Below are the code and all the weights of a small trained network. Each question names an input and a class and asks about switching units off, where a switched-off unit gives its printed mean instead of its output.

import numpy as np


def w(rows, s, z=0):
    codes = np.array(rows[::2]) - 128.0
    scale = np.full(codes.shape[1], s)
    scale[-1] = z or s
    return codes * scale


def f(y):
    return np.maximum(y, 0)


def log_softmax(a):
    a = a - a.max(-1, keepdims=True)
    return a - np.log(np.exp(a).sum(-1, keepdims=True))


def net(x, mask):
    res = np.array(x, float).reshape(1, 8) / 4 @ E
    y = f(res @ A[0][:, :-1].T + A[0][:, -1])
    res = res + np.where(mask, y, B[0][:, -1]) @ B[0][:, :-1]
    return log_softmax(res[-1] @ U[:, :-1].T + U[:, -1])


A, B = {}, {}
E = w([
[126,133,125],'x0',
[128,131,129],'x1',
[228,254,114],'x2',
[132,127,127],'x3',
[128,126,125],'x4',
[124,131,126],'x5',
[200,93,182],'x6',
[47,172,237],'x7',
],0.0065)
A[0] = w([
[143,110,168,151],'n1',
[33,48,125,103],'n2',
[114,79,129,67],'n3',
[91,155,236,108],'n4',
[79,159,75,239],'n5',
[97,171,93,187],'n6',
[146,106,121,225],'n7',
[56,176,174,114],'n8',
[91,154,95,253],'n9',
[187,86,173,202],'n10',
[156,102,168,212],'n11',
[80,95,115,85],'n12',
[112,49,134,33],'n13',
[136,196,140,125],'n14',
[101,150,215,102],'n15',
[160,84,185,146],'n16',
[41,151,38,195],'n17',
[189,177,108,70],'n18',
[45,182,251,109],'n19',
[73,22,162,84],'n20',
[75,76,107,63],'n21',
[192,142,128,128],'n22',
[24,54,140,81],'n23',
[129,213,104,109],'n24',
[54,32,130,46],'n25',
[102,84,117,62],'n26',
[210,109,191,168],'n27',
[181,87,154,183],'n28',
[103,104,124,86],'n29',
[83,106,140,76],'n30',
[72,186,191,95],'n31',
[194,96,168,184],'n32',
[114,65,167,72],'n33',
[134,53,56,80],'n34',
[159,65,52,68],'n35',
[192,135,170,148],'n36',
],0.011,0.0049)
B[0] = w([
[114,89,150,163],'n1',
[149,195,170,217],'n2',
[162,234,148,147],'n3',
[127,144,32,214],'n4',
[41,61,161,220],'n5',
[73,73,201,189],'n6',
[65,63,121,201],'n7',
[179,85,102,202],'n8',
[67,2,185,221],'n9',
[46,98,124,208],'n10',
[72,75,165,198],'n11',
[132,156,133,159],'n12',
[170,207,141,157],'n13',
[118,207,142,185],'n14',
[140,136,52,192],'n15',
[65,48,106,177],'n16',
[108,79,140,221],'n17',
[159,201,116,191],'n18',
[177,86,33,253],'n19',
[158,199,166,210],'n20',
[172,174,129,164],'n21',
[105,177,117,190],'n22',
[151,147,146,216],'n23',
[169,187,229,192],'n24',
[163,186,128,196],'n25',
[146,184,149,147],'n26',
[92,104,164,210],'n27',
[72,80,118,193],'n28',
[155,188,147,143],'n29',
[132,161,122,155],'n30',
[169,115,70,198],'n31',
[81,113,124,201],'n32',
[178,214,130,164],'n33',
[173,146,105,180],'n34',
[171,213,54,185],'n35',
[87,155,154,192],'n36',
],0.0053,0.0066)
U = w([
[181,209,175,44],'0',
[153,146,7,70],'1',
[100,144,135,223],'2',
[103,145,128,212],'3',
[115,138,136,186],'4',
[121,137,137,161],'5',
[82,128,141,5],'6',
[151,129,145,136],'7',
],0.017,0.0028)

Each question gives the input, the list of numbers given to net, and the class t.
The units are the neurons (one row each of A and B). Each row of codes is followed by its name. A weight is (code - 128) times the scale printed after its matrix; where a second scale follows, it is the last column's (A, B and U).
mask holds one flag per neuron, in row order. A switched-off neuron (its flag False) gives its mean, the last column of its row in B, instead of its output. The means were averaged over made-up inputs and are rounded, as every weight is.
A unit's drop is (log p(t) with every unit on - log p(t) with that unit switched off) / (log p(t) with every unit on - log p(t) with every unit switched off).
The circuit of an input: a set's keep is (log p(t) with only the set's units on - log p(t) with every unit switched off) / (log p(t) with every unit on - log p(t) with every unit switched off). Starting from the 12 units with the biggest drops (on a tie, the unit counted first), units are removed one at a time, each time the one whose removal leaves the highest keep (on an exact tie, the one counted first), for as long as the keep stays at least 0.8.
units of the circuit, in order: the units of the circuit, biggest drop first
most important unit: the unit with the biggest drop
top k neurons: the k neurons with the biggest drops, biggest first
drop when u is switched off: that unit's drop, to one decimal
input [4,3,8,2,3,6,-6,-6], class 0: top neuron : [n24]
input [6,4,-7,2,0,1,-4,8], class 1: units of the circuit, in order : [n19, n4]
input [-4,1,-3,-4,-4,0,7,8], class 1: units of the circuit, in order : [n19, n4, n15]
input [-1,-6,-2,-8,-3,7,8,8], class 1: units of the circuit, in order : [n19, n4, n15]
input [-3,5,8,-4,3,1,3,-6], class 0: units of the circuit, in order : [n24, n19]
input [1,0,-5,-1,-5,5,-7,7], class 1: units of the circuit, in order : [n19, n4]
input [-3,5,3,1,4,5,-8,1], class 6: units of the circuit, in order : [n5, n9, n6]
input [-4,-3,0,-3,-1,-5,7,7], class 1: units of the circuit, in order : [n19, n4, n15]
input [6,-3,-8,-6,-5,-3,5,7], class 0: units of the circuit, in order : [n20, n2, n33]
input [7,7,8,0,-3,-4,-7,-7], class 0: top 2 neurons : [n24, n18]
input [-5,8,4,-5,-1,1,5,8], class 1: drop when n19 is switched off : 0.3
input [0,-2,2,1,-2,-4,2,8], class 1: drop when n19 is switched off : 0.2
input [-4,-4,2,0,5,3,8,-4], class 6: drop when n28 is switched off : 0.1
input [-1,8,2,2,8,-5,-5,8], class 1: most important unit : n19
input [5,-6,-1,3,-5,6,8,-7], class 6: drop when n11 is switched off : 0.2
